The rows lie along a hidden order. The number after each row says roughly how far along it the row is, from 0 to 15. A new part has a new order.
[ -8  -5 -10 -17  -4  -8  -3   3   2  -6  -1  -2 -15   9  -7  -7  -4 -32
  -4] => 10
[-10  -4  18 -72  -7  19  22  28 -12   9   9 -12  -7  -2   2  -7  -5 -39
  -8] => 9
[ -1   8  -7   1  -1 -26   4  14  10  10  -3  24  -8  -3   9  15  -7 -22
  -1] => 2
[ -9  -3   3  -9   1  19  56   0  -9   4   4  -8 -23  12  10  -2 -12 -29
  -4] => 13
[ -5  -2   3  23  -2   6  24   3 -15   4  12  10   6   8  60 -22  -5  -1
   1] => 14
[  5  -8 -16  32   0  11  30  -4   6   9   1   7  -7  15   2 -13  -3 -24
   1] => 0
[  0  -3  -6   5   4   0  31  10   4  11  -5  24 -11   2   4 -11   6   5
   0] => 7
[ -7   1  -2  -1   1  18  45 -17  -2   2  17  13  -9  -3  16  -1  -8 -28
   5] => 7
[  9  -4 -15  13   7 -32 -57  -7  -1   1 -15  10   7   6  10 -25  -3   5
  -6] => 4
[  2  -9 -18  28  -3  -3 -11 -25 -16   6  -4  -5 -18  11  49  -2 -19 -20
   5] => 6
[  5  -9  -8   4   6   5 -64  12  -9   0  -6 -15  -6   5 -15  -4   3 -38
  -4] => 2
[  4  -8  -5  39   1   5   4   9   9   7   9  -9  -7   7 -14 -28   3 -13
   0] => 4
[  2   0  12 -17   0   8   3   2  -5   2  20 -31  -6   5  38 -12  -7 -36
   8] => 7
[  7  -1 -17  22   3  -5 -17  -1  -4 -10 -11   4   7   3  25  -3 -15  12
   1] => 4
[ 10   7   3 -38   4  -4  12 -17   2   1   2 -13   3  -2  17  -2   3  -6
   4] => 3
[  -1   -6    0  -21    5  -14 -101   25    0   -7   -1   -4   -2   10
    2  -14  -14  -14    3] => 10
[ -3  -6  10 -19  -5  12  -2 -16   1   3  -1 -25 -13   4  62 -10 -13 -20
   2] => 15
[ -1  10  -2  30  -4 -13 -13   2 -11  -5   9  -2   2  -7  25 -10  -8 -23
  -2] => 13

Part 2:
[  2  -1  -5  -4   2  17  -1  -4  -3   4  -9  14  -8  13   3 -10   7   2
  -2   4 -14   0 -13   6] => 8
[ -2  -5  -3  38   0   6  -1   4  -6 -19  13  -6   1  11   1   0 -13  -5
   3  14   5  -4  -4  14] => 7
[  2 -14  -1  61   2   6  -2   9  -3  -8  39  -7   9  13  -7  -7  23  -4
   7   9   4 -10  -1  11] => 1
[  1  -5   0  24  -1  11   1   7   2  18  22  20   6  12   5  -4  20   0
   0  -4   4 -14  -1   3] => 0
[  1  -9   0  67   1   3   0   9  -1   1  34   0   9  15  -5  -3  17  -2
   7   7  14 -13   0   8] => 1
[  7  -1   4 -51   1  -2   0  -4   7  33 -22   7   1  -2  -1  -1  24   1
  -4 -27 -20  -6   0 -11] => 7
[  3   2  -2 -27   2   1  -2 -10  -4 -20 -21 -29  -7  -9  -3  -4  -5   2
   4  11 -12   8  -3  -3] => 15
[  7  -2   8  -4   0 -13   0  -4   5 -22   0 -26   6 -10 -12  15  26   4
  -1  -6   4  -3  11 -11] => 9
[  2  -6   5  11  -1 -11   1   8   4   0  12  -2  10   3  -7  13  15  -2
   1  -8   6 -11  10  -3] => 4
[  0  -3   0 -13  -1   7   1   1   5  23  -8  19   4   7   4   2   7  -1
  -2 -15  -7 -10   2   1] => 5
[  4  -7   6  66   2 -14   0   5  -2 -11  27 -22   8   0 -14   5  12  -2
   4   6  12  -7   6   1] => 6
[  3  -7   4   7   0  -2   1  10   2  18  12  10   7   6   0   4  20   1
  -3 -16   2 -12   5  -2] => 1
[  3 -15   0  97   3   7  -2   5  -5 -12  30 -14   4  12  -7 -10  32  -4
   5   9  -7 -10  -4   8] => 3
[ -1   3   4  19   0 -18   0   4  -5 -49  -4 -32   3 -16 -12   7 -15   0
   4  12  19   3  10   7] => 13
[  2  -8   4  93   2  -8  -1   8  -3 -20  24 -16   9   3 -10   4  18  -4
   4   7   7  -6   2   5] => 6
[  2   2   4   4  -1  -8   0   1  -3 -27  -4 -21  17  -9  -4   8 -12   1
   1   9   9   0   6   1] => 9
[  0 -12  -4  47   3  14  -2   5  -6  -1  18  -7   1  15   3  -9  -6  -5
   2   9 -16  -6  -9  16] => 5
